Here is a tiny trained network, its code and every weight. The questions are about switching its units off for an input and a class, where a switched-off unit gives its printed mean instead of its output.

import numpy as np


def w(rows, s, z=0):
    codes = np.array(rows[::2]) - 128.0
    scale = np.full(codes.shape[1], s)
    scale[-1] = z or s
    return codes * scale


def f(y):
    return y / 2 * (1 + np.tanh(0.7978845608 * (y + 0.044715 * y**3)))


def log_softmax(a):
    a = a - a.max(-1, keepdims=True)
    return a - np.log(np.exp(a).sum(-1, keepdims=True))


def net(x, mask):
    res = np.array(x, float).reshape(1, 3) / 4 @ E
    y = f(res @ A[0][:, :-1].T + A[0][:, -1])
    res = res + np.where(mask, y, B[0][:, -1]) @ B[0][:, :-1]
    return log_softmax(res[-1] @ U[:, :-1].T + U[:, -1])


A, B = {}, {}
E = w([
[99,141,34,89,102,143,8],'x0',
[143,187,169,186,54,228,88],'x1',
[89,141,167,83,229,199,65],'x2',
],0.013)
A[0] = w([
[129,123,143,126,118,123,136,247],'n0',
[151,130,95,162,18,86,189,145],'n1',
[92,121,96,149,66,103,163,94],'n2',
[157,132,249,154,123,139,224,96],'n3',
[130,112,115,89,177,64,125,79],'n4',
[125,123,33,123,170,50,192,132],'n5',
[136,127,161,132,69,166,106,70],'n6',
[163,137,116,113,53,96,143,87],'n7',
[142,135,20,121,66,137,33,100],'n8',
[102,147,166,103,179,155,103,99],'n9',
[134,126,187,137,209,180,107,125],'n10',
[141,149,160,171,6,215,139,148],'n11',
[129,149,178,142,88,151,101,101],'n12',
],0.013,0.014)
B[0] = w([
[157,212,111,53,68,14,82,206],'n0',
[168,130,64,110,168,149,48,230],'n1',
[115,81,99,145,189,229,106,160],'n2',
[2,122,63,154,119,136,189,240],'n3',
[132,105,181,212,139,173,185,162],'n4',
[167,136,223,141,114,127,161,196],'n5',
[89,41,184,207,159,222,184,157],'n6',
[131,75,89,167,171,235,109,163],'n7',
[37,143,69,143,123,106,194,208],'n8',
[190,119,74,156,144,185,113,170],'n9',
[174,124,71,124,154,159,69,196],'n10',
[190,150,220,132,114,98,160,251],'n11',
[134,59,182,141,175,116,154,167],'n12',
],0.023,0.021)
U = w([
[1,177,30,144,130,109,187,82],'0',
[199,137,56,117,192,210,21,109],'1',
[180,130,240,163,148,134,157,103],'2',
[149,207,109,13,68,19,40,251],'3',
[93,60,159,60,109,145,34,92],'4',
],0.0091,0.013)

Each question gives the input, the list of numbers given to net, and the class t.
The units are the neurons (one row each of A and B). Each row of codes is followed by its name. A weight is (code - 128) times the scale printed after its matrix; where a second scale follows, it is the last column's (A, B and U).
mask holds one flag per neuron, in row order. A switched-off neuron (its flag False) gives its mean, the last column of its row in B, instead of its output. The means were averaged over made-up inputs and are rounded, as every weight is.
A unit's drop is (log p(t) with every unit on - log p(t) with that unit switched off) / (log p(t) with every unit on - log p(t) with every unit switched off).
most important unit: the unit with the biggest drop
top k neurons: the k neurons with the biggest drops, biggest first
drop when u is switched off: that unit's drop, to one decimal
input [-6,-5,-7], class 1: most important unit -> n1
input [-5,-8,-7], class 2: top 2 neurons -> [n5; n4]
input [8,-1,8], class 0: top 2 neurons -> [n8; n1]
input [2,0,-4], class 1: top 4 neurons -> [n3; n7; n2; n1]
input [4,-5,3], class 2: top 4 neurons -> [n3; n4; n5; n1]
input [-1,-6,-5], class 2: top 4 neurons -> [n5; n10; n4; n9]
input [4,2,3], class 0: top 4 neurons -> [n8; n1; n11; n0]
input [0,-7,7], class 1: top 4 neurons -> [n11; n10; n9; n12]
input [4,4,-5], class 1: top 2 neurons -> [n3; n1]
input [4,7,6], class 2: top 2 neurons -> [n1; n11]
input [-1,-5,3], class 2: top 2 neurons -> [n4; n1]
input [5,1,-7], class 1: top 2 neurons -> [n1; n3]
input [-7,7,5], class 0: top 2 neurons -> [n3; n5]
input [6,5,-1], class 0: most important unit -> n8
input [7,-8,-7], class 2: top 3 neurons -> [n5; n3; n4]
input [-7,-1,5], class 0: drop when n3 is switched off -> 6.1
input [1,8,-6], class 2: drop when n11 is switched off -> 8.5
input [-4,1,-8], class 1: drop when n0 is switched off -> 0.0
